Below are the code and all the weights of a small trained network. Each question names an input and a class and asks about switching units off, where a switched-off unit gives its printed mean instead of its output.

import numpy as np


def w(rows, s, z=0):
    codes = np.array(rows[::2]) - 128.0
    scale = np.full(codes.shape[1], s)
    scale[-1] = z or s
    return codes * scale


def norm(h):
    return h / np.sqrt((h * h).mean(-1, keepdims=True) + 1e-5)


def f(y):
    return np.maximum(y, 0)


def log_softmax(a):
    a = a - a.max(-1, keepdims=True)
    return a - np.log(np.exp(a).sum(-1, keepdims=True))


def net(x, mask):
    res = np.array(x, float).reshape(1, 6) / 4 @ E
    u = 0
    for l in range(2):
        y = f(norm(res) @ A[l][:, :-1].T + A[l][:, -1])
        res = res + np.where(mask[u : u + 9], y, B[l][:, -1]) @ B[l][:, :-1]
        u += 9
    return log_softmax(norm(res)[-1] @ U[:, :-1].T + U[:, -1])


A, B = {}, {}
E = w([
[129,127,130,130,126,132,126,132,129,128,125,126],'x0',
[69,160,87,50,32,115,116,30,146,139,25,65],'x1',
[60,239,104,75,123,128,139,229,168,29,162,150],'x2',
[128,128,129,133,129,134,131,129,126,128,128,124],'x3',
[156,121,198,143,173,34,120,187,90,75,3,97],'x4',
[103,31,195,66,67,100,131,184,205,174,132,172],'x5',
],0.0013)
A[0] = w([
[69,15,216,4,65,131,130,201,193,239,108,195,59],'L0N0',
[125,143,91,104,108,189,67,77,115,139,230,176,19],'L0N1',
[119,140,98,98,102,179,73,84,126,137,220,172,17],'L0N2',
[145,141,182,117,177,25,9,166,44,54,60,138,6],'L0N3',
[149,145,124,190,208,111,158,185,105,99,159,153,135],'L0N4',
[99,180,107,119,118,138,140,153,144,74,126,108,151],'L0N5',
[123,144,91,103,107,189,67,78,117,139,232,179,18],'L0N6',
[208,6,180,208,88,174,127,28,101,209,101,62,75],'L0N7',
[102,168,100,113,137,136,138,122,110,123,105,107,99],'L0N8',
],0.0019,0.0022)
B[0] = w([
[206,113,81,226,81,36,104,46,201,3,200,91,252],'L0N0',
[116,108,109,184,142,147,220,177,192,173,46,74,176],'L0N1',
[121,116,119,171,141,139,193,172,176,157,71,89,165],'L0N2',
[117,110,113,169,118,190,255,159,231,207,92,86,171],'L0N3',
[122,76,164,74,31,162,75,76,110,156,115,116,212],'L0N4',
[126,107,113,107,162,99,100,100,92,220,149,173,186],'L0N5',
[115,107,106,189,142,148,219,178,194,174,49,72,177],'L0N6',
[49,157,55,48,236,40,106,133,92,206,127,236,249],'L0N7',
[165,104,154,146,98,117,101,107,141,96,169,131,148],'L0N8',
],0.0022,0.0023)
A[1] = w([
[81,120,87,37,14,102,93,18,169,171,41,66,74],'L1N0',
[125,136,184,107,153,87,133,176,88,103,22,94,56],'L1N1',
[154,215,77,194,182,197,126,79,41,93,130,78,28],'L1N2',
[54,244,110,40,92,144,132,255,189,10,174,153,90],'L1N3',
[148,207,73,189,195,175,131,71,34,120,110,79,85],'L1N4',
[95,96,89,105,63,234,159,85,185,191,203,146,96],'L1N5',
[189,49,191,207,196,162,122,221,117,153,233,198,109],'L1N6',
[165,85,200,147,145,58,131,169,119,98,36,103,101],'L1N7',
[125,124,192,104,139,98,126,177,92,102,26,100,7],'L1N8',
],0.0024,0.0014)
B[1] = w([
[146,187,200,126,168,213,114,219,42,56,177,143,246],'L1N0',
[107,149,69,158,128,191,173,139,173,169,165,119,166],'L1N1',
[137,42,183,105,53,54,107,150,218,90,166,158,174],'L1N2',
[179,22,124,145,203,74,89,9,38,253,90,165,222],'L1N3',
[135,51,181,103,63,62,108,157,212,93,172,164,187],'L1N4',
[142,151,129,190,177,104,185,196,150,127,34,77,224],'L1N5',
[76,248,141,40,73,181,99,105,62,50,57,71,251],'L1N6',
[101,162,37,169,125,195,180,122,188,170,195,123,192],'L1N7',
[122,138,89,152,125,188,164,126,160,166,157,120,156],'L1N8',
],0.0028,0.0033)
U = w([
[108,149,59,214,157,197,253,186,219,200,96,75,253],'0',
[129,84,102,93,222,54,70,62,26,242,113,200,198],'1',
[159,62,168,142,34,29,86,123,230,16,194,135,38],'2',
[108,226,189,62,105,243,89,158,9,34,112,99,11],'3',
],0.0048,0.00049)

Each question gives the input, the list of numbers given to net, and the class t.
The units are the neurons (one row each of A and B). Each row of codes is followed by its name. A weight is (code - 128) times the scale printed after its matrix; where a second scale follows, it is the last column's (A, B and U).
mask holds one flag per neuron, layer by layer. A switched-off neuron (its flag False) gives its mean, the last column of its row in B, instead of its output. The means were averaged over made-up inputs and are rounded, as every weight is.
A unit's drop is (log p(t) with every unit on - log p(t) with that unit switched off) / (log p(t) with every unit on - log p(t) with every unit switched off).
The circuit of an input: a set's keep is (log p(t) with only the set's units on - log p(t) with every unit switched off) / (log p(t) with every unit on - log p(t) with every unit switched off). Starting from the 12 units with the biggest drops (on a tie, the unit counted first), units are removed one at a time, each time the one whose removal leaves the highest keep (on an exact tie, the one counted first), for as long as the keep stays at least 0.8.
circuit, biggest first: the units of the circuit, biggest drop first
unit that matters most: the unit with the biggest drop
k most important neurons: the k neurons with the biggest drops, biggest first
k most important neurons of layer l: the k neurons of layer l with the biggest drops, biggest first
input [-3,6,-4,-3,2,5], class 3: unit that matters most => L1N0
input [2,7,3,3,6,-7], class 2: 4 most important neurons of layer 1 => (L1N4 L1N2 L1N6 L1N5)
input [-8,-8,6,-5,6,4], class 3: 2 most important neurons of layer 0 => (L0N7 L0N4)
input [5,3,8,-2,8,7], class 0: circuit, biggest first => (L1N7 L1N1)
input [-6,-5,-4,-6,1,-1], class 3: 2 most important neurons => (L1N6 L1N3)
input [-7,-4,0,-4,2,-4], class 2: 2 most important neurons => (L1N2 L1N4)
input [1,8,-7,-3,-1,-3], class 3: 2 most important neurons => (L1N0 L1N3)
input [-4,-6,8,4,0,-5], class 1: 2 most important neurons of layer 1 => (L1N3 L1N0)
input [1,5,-3,2,5,1], class 0: 2 most important neurons => (L1N6 L1N7)
input [-6,4,2,7,5,5], class 0: 2 most important neurons => (L1N7 L1N6)
input [5,-7,3,-6,8,-6], class 0: circuit, biggest first => (L0N3 L1N7)
input [3,-5,7,-4,4,-8], class 2: circuit, biggest first => (L1N2 L1N4)
input [7,6,-6,3,7,-6], class 0: 4 most important neurons => (L1N3 L1N6 L1N1 L1N7)
input [7,8,-2,-6,-3,4], class 3: circuit, biggest first => (L1N0)
input [-1,-6,-5,5,4,-1], class 3: 2 most important neurons of layer 1 => (L1N6 L1N3)
input [-1,-7,4,1,-3,-1], class 3: 2 most important neurons => (L1N6 L0N7)
input [-2,-4,1,2,-4,-5], class 2: 3 most important neurons => (L1N2 L1N4 L0N3)
input [5,-1,8,2,1,-7], class 1: 2 most important neurons => (L1N3 L0N0)
input [3,7,1,-5,8,-7], class 0: 3 most important neurons of layer 0 => (L0N3 L0N0 L0N4)
input [4,8,8,-2,-2,3], class 1: 2 most important neurons => (L1N3 L1N6)
input [-8,-1,-3,-3,-2,5], class 2: 2 most important neurons => (L0N0 L1N3)
input [-7,0,8,-6,1,-8], class 1: 2 most important neurons => (L1N3 L0N0)
input [-1,-8,2,-6,1,7], class 3: 3 most important neurons of layer 1 => (L1N6 L1N4 L1N2)
input [-2,8,0,-1,-7,-8], class 2: 4 most important neurons of layer 0 => (L0N4 L0N7 L0N3 L0N8)
